Here is a tiny trained network, its code and every weight. The questions are about switching its units off for an input and a class, where a switched-off unit gives its printed mean instead of its output.

import numpy as np


def w(rows, s, z=0):
    codes = np.array(rows[::2]) - 128.0
    scale = np.full(codes.shape[1], s)
    scale[-1] = z or s
    return codes * scale


def f(y):
    return y / 2 * (1 + np.tanh(0.7978845608 * (y + 0.044715 * y**3)))


def log_softmax(a):
    a = a - a.max(-1, keepdims=True)
    return a - np.log(np.exp(a).sum(-1, keepdims=True))


def net(x, mask):
    res = np.array(x, float).reshape(1, 6) / 4 @ E
    y = f(res @ A[0][:, :-1].T + A[0][:, -1])
    res = res + np.where(mask, y, B[0][:, -1]) @ B[0][:, :-1]
    return log_softmax(res[-1] @ U[:, :-1].T + U[:, -1])


A, B = {}, {}
E = w([
[132,126,131,122],'x0',
[242,229,39,121],'x1',
[114,240,253,43],'x2',
[128,131,129,129],'x3',
[135,124,127,125],'x4',
[241,85,246,241],'x5',
],0.0051)
A[0] = w([
[31,157,50,60,79],'n1',
[122,44,35,189,100],'n2',
[125,38,38,178,107],'n3',
[109,198,212,74,1],'n4',
[3,48,199,122,184],'n5',
[131,48,33,203,88],'n6',
[11,53,190,136,79],'n7',
[17,50,186,134,89],'n8',
[43,84,173,148,18],'n9',
[214,232,55,114,59],'n10',
[209,200,88,162,61],'n11',
[50,140,50,31,84],'n12',
[22,171,46,81,73],'n13',
[83,201,208,84,135],'n14',
],0.0059,0.0048)
B[0] = w([
[162,87,182,176,179],'n1',
[121,172,167,90,192],'n2',
[114,179,171,77,193],'n3',
[142,154,171,81,130],'n4',
[138,130,87,124,253],'n5',
[118,160,184,85,192],'n6',
[172,121,97,106,182],'n7',
[167,128,97,107,184],'n8',
[253,115,138,44,124],'n9',
[175,106,93,105,175],'n10',
[161,107,121,120,146],'n11',
[144,107,165,159,183],'n12',
[147,106,168,154,175],'n13',
[110,148,124,111,183],'n14',
],0.015,0.0042)
U = w([
[94,209,179,48,21],'0',
[173,50,209,213,42],'1',
[193,102,5,66,15],'2',
[88,140,89,149,254],'3',
[86,134,97,142,226],'4',
[78,142,90,147,225],'5',
],0.014,0.0068)

Each question gives the input, the list of numbers given to net, and the class t.
The units are the neurons (one row each of A and B). Each row of codes is followed by its name. A weight is (code - 128) times the scale printed after its matrix; where a second scale follows, it is the last column's (A, B and U).
mask holds one flag per neuron, in row order. A switched-off neuron (its flag False) gives its mean, the last column of its row in B, instead of its output. The means were averaged over made-up inputs and are rounded, as every weight is.
A unit's drop is (log p(t) with every unit on - log p(t) with that unit switched off) / (log p(t) with every unit on - log p(t) with every unit switched off).
The circuit of an input: a set's keep is (log p(t) with only the set's units on - log p(t) with every unit switched off) / (log p(t) with every unit on - log p(t) with every unit switched off). Starting from the 12 units with the biggest drops (on a tie, the unit counted first), units are removed one at a time, each time the one whose removal leaves the highest keep (on an exact tie, the one counted first), for as long as the keep stays at least 0.8.
circuit, biggest first: the units of the circuit, biggest drop first
most important unit: the unit with the biggest drop
k most important neurons: the k neurons with the biggest drops, biggest first
drop when u is switched off: that unit's drop, to one decimal
input [1,-6,-5,-6,-4,-3], class 2: circuit, biggest first	n7, n8
input [6,-8,7,0,-1,-6], class 2: 3 most important neurons	n5, n7, n8
input [2,-4,6,7,-2,-6], class 4: most important neuron	n3
input [-1,-5,3,7,0,6], class 4: circuit, biggest first	n1, n12, n5
input [-2,7,3,7,3,6], class 2: circuit, biggest first	n10, n11
input [-7,6,6,-4,-5,2], class 5: circuit, biggest first	n3, n6
input [-7,-3,-8,-2,-7,-6], class 0: circuit, biggest first	n3, n2
input [1,-5,3,4,3,-6], class 1: circuit, biggest first	n1, n12
input [2,4,6,3,7,-6], class 3: 3 most important neurons	n3, n6, n2
input [-3,-4,5,-4,-7,3], class 3: 4 most important neurons	n3, n6, n2, n5
input [-8,-6,7,-8,7,-7], class 4: 3 most important neurons	n5, n14, n3
input [-3,2,-5,-2,-2,-8], class 1: drop when n1 is switched off	0.3
input [7,-8,-6,0,8,5], class 2: drop when n9 is switched off	0.1
input [5,1,-2,-1,4,-7], class 1: drop when n1 is switched off	0.3
input [-8,-4,-5,-5,8,4], class 3: drop when n3 is switched off	-0.2
input [7,0,5,-7,1,-7], class 1: most important unit	n1
